Below are the code and all the weights of a small trained network. Each question names an input and a class and asks about switching units off, where a switched-off unit gives its printed mean instead of its output.

import numpy as np


def w(rows, s, z=0):
    codes = np.array(rows[::2]) - 128.0
    scale = np.full(codes.shape[1], s)
    scale[-1] = z or s
    return codes * scale


def f(y):
    return y / 2 * (1 + np.tanh(0.7978845608 * (y + 0.044715 * y**3)))


def log_softmax(a):
    a = a - a.max(-1, keepdims=True)
    return a - np.log(np.exp(a).sum(-1, keepdims=True))


def net(x, mask):
    res = np.array(x, float).reshape(1, 5) / 4 @ E
    y = f(res @ A[0][:, :-1].T + A[0][:, -1])
    res = res + np.where(mask, y, B[0][:, -1]) @ B[0][:, :-1]
    return log_softmax(res[-1] @ U[:, :-1].T + U[:, -1])


A, B = {}, {}
E = w([
[76,62,190,89,136,61,181,94,109,133],'x0',
[187,38,162,185,144,170,91,136,94,115],'x1',
[162,160,149,174,153,104,203,168,120,218],'x2',
[138,137,99,137,109,186,248,130,64,94],'x3',
[65,132,189,181,68,116,111,167,121,100],'x4',
],0.013)
A[0] = w([
[88,112,128,172,33,146,157,146,124,92,76],'neuron 0',
[165,41,189,212,118,200,107,88,114,147,15],'neuron 1',
[169,102,75,92,199,149,168,84,117,155,93],'neuron 2',
[175,105,88,43,126,139,110,79,117,128,73],'neuron 3',
[65,193,103,66,106,121,165,132,149,143,87],'neuron 4',
[146,44,152,192,167,178,118,147,115,148,119],'neuron 5',
[166,144,69,142,128,181,96,148,148,149,115],'neuron 6',
[124,143,155,133,165,107,51,152,157,177,55],'neuron 7',
[126,87,183,92,125,81,196,56,111,88,113],'neuron 8',
[163,63,124,50,170,50,189,99,154,110,116],'neuron 9',
[144,121,151,151,118,104,171,165,137,209,8],'neuron 10',
[137,95,207,91,132,80,148,80,113,146,79],'neuron 11',
[171,197,77,178,85,175,128,148,96,95,114],'neuron 12',
[170,141,129,181,172,103,149,196,115,254,105],'neuron 13',
[137,92,142,68,68,143,78,54,114,62,33],'neuron 14',
[119,117,112,106,133,114,54,110,157,54,81],'neuron 15',
[124,164,79,149,153,165,95,159,147,137,2],'neuron 16',
[98,216,122,111,52,83,144,107,147,153,89],'neuron 17',
[194,216,99,166,85,125,75,177,150,89,52],'neuron 18',
[90,150,222,162,10,134,114,231,135,81,146],'neuron 19',
[182,117,90,78,207,142,118,117,157,151,140],'neuron 20',
[106,115,165,166,115,77,69,164,198,179,82],'neuron 21',
[158,166,113,120,129,190,114,67,126,100,121],'neuron 22',
[143,124,121,115,141,79,53,74,126,183,58],'neuron 23',
[142,113,139,128,163,80,82,142,164,119,163],'neuron 24',
[92,98,86,96,79,174,118,79,149,56,88],'neuron 25',
[142,104,92,136,73,182,195,114,67,114,109],'neuron 26',
],0.0096,0.0022)
B[0] = w([
[126,174,130,178,201,103,123,142,139,129,191],'neuron 0',
[224,104,78,71,141,74,78,108,115,93,247],'neuron 1',
[100,216,184,139,216,85,103,163,147,73,232],'neuron 2',
[147,190,155,167,162,92,168,116,175,95,200],'neuron 3',
[194,107,33,97,122,126,44,121,82,134,214],'neuron 4',
[217,100,27,35,144,95,83,81,149,72,232],'neuron 5',
[114,104,215,85,64,89,57,159,159,148,220],'neuron 6',
[116,124,91,201,160,180,171,212,42,195,211],'neuron 7',
[53,38,184,152,98,84,76,162,86,195,220],'neuron 8',
[109,118,145,142,107,88,110,149,186,124,220],'neuron 9',
[150,151,122,180,80,232,175,19,186,186,184],'neuron 10',
[112,97,176,112,51,67,66,116,107,171,198],'neuron 11',
[76,52,170,143,123,107,105,158,99,196,237],'neuron 12',
[176,119,146,210,109,215,178,42,204,125,254],'neuron 13',
[146,165,129,150,121,219,125,56,172,181,221],'neuron 14',
[131,156,135,152,118,217,150,120,130,174,214],'neuron 15',
[110,66,153,121,117,82,80,134,120,162,185],'neuron 16',
[210,143,39,69,144,80,66,71,128,121,204],'neuron 17',
[87,56,192,92,67,55,103,120,122,180,230],'neuron 18',
[106,224,171,131,158,79,124,138,192,3,242],'neuron 19',
[88,166,168,114,133,72,107,150,158,48,225],'neuron 20',
[133,132,101,140,144,126,179,159,93,136,226],'neuron 21',
[134,146,155,159,129,120,114,151,150,158,193],'neuron 22',
[139,118,110,175,163,132,178,194,56,144,205],'neuron 23',
[76,102,70,160,173,129,182,195,104,129,193],'neuron 24',
[162,121,141,188,129,254,195,62,126,194,220],'neuron 25',
[94,98,75,149,165,136,197,223,40,176,236],'neuron 26',
],0.0076,0.011)
U = w([
[106,62,244,114,1,89,83,134,109,189,109],'0',
[167,164,151,182,77,242,165,18,162,169,122],'1',
[119,134,74,169,173,156,189,238,20,161,107],'2',
[215,134,1,38,102,102,61,68,114,106,106],'3',
[127,239,230,146,176,92,126,143,171,55,123],'4',
[119,101,139,107,100,166,144,151,169,115,253],'5',
],0.0095,0.006)

Each question gives the input, the list of numbers given to net, and the class t.
The units are the neurons (one row each of A and B). Each row of codes is followed by its name. A weight is (code - 128) times the scale printed after its matrix; where a second scale follows, it is the last column's (A, B and U).
mask holds one flag per neuron, in row order. A switched-off neuron (its flag False) gives its mean, the last column of its row in B, instead of its output. The means were averaged over made-up inputs and are rounded, as every weight is.
A unit's drop is (log p(t) with every unit on - log p(t) with that unit switched off) / (log p(t) with every unit on - log p(t) with every unit switched off).
The circuit of an input: a set's keep is (log p(t) with only the set's units on - log p(t) with every unit switched off) / (log p(t) with every unit on - log p(t) with every unit switched off). Starting from the 12 units with the biggest drops (on a tie, the unit counted first), units are removed one at a time, each time the one whose removal leaves the highest keep (on an exact tie, the one counted first), for as long as the keep stays at least 0.8.
units of the circuit, in order: the units of the circuit, biggest drop first
most important unit: the unit with the biggest drop
k most important neurons: the k neurons with the biggest drops, biggest first
drop when u is switched off: that unit's drop, to one decimal
input [-6,8,3,5,3], class 3: units of the circuit, in order : neuron 5
input [-2,0,6,1,-5], class 1: 2 most important neurons : neuron 13; neuron 10
input [-4,6,6,5,4], class 1: 2 most important neurons : neuron 13; neuron 10
input [7,-8,5,-1,-5], class 3: 2 most important neurons : neuron 17; neuron 4
input [2,8,2,-8,2], class 2: 4 most important neurons : neuron 7; neuron 24; neuron 23; neuron 21
input [-8,-8,-6,7,-3], class 0: 2 most important neurons : neuron 12; neuron 18
input [-2,2,-3,-7,7], class 2: 3 most important neurons : neuron 7; neuron 21; neuron 24
input [6,8,5,0,6], class 3: units of the circuit, in order : neuron 5; neuron 1
input [7,0,-7,-8,-6], class 2: 3 most important neurons : neuron 23; neuron 24; neuron 7
input [-2,-2,-6,4,8], class 4: 3 most important neurons : neuron 19; neuron 0; neuron 13
input [-8,-5,-1,-5,-8], class 0: units of the circuit, in order : neuron 18; neuron 6
input [5,-3,-7,-4,-8], class 4: 4 most important neurons : neuron 20; neuron 3; neuron 2; neuron 13
input [6,0,-8,-4,-7], class 1: 2 most important neurons : neuron 14; neuron 25
input [-1,6,-8,-8,7], class 1: most important unit : neuron 14
input [-8,-7,8,3,-2], class 0: drop when neuron 16 is switched off : 0.2
input [-1,-5,-7,5,5], class 1: drop when neuron 25 is switched off : 0.8
input [-1,2,2,-1,8], class 4: drop when neuron 16 is switched off : 0.0
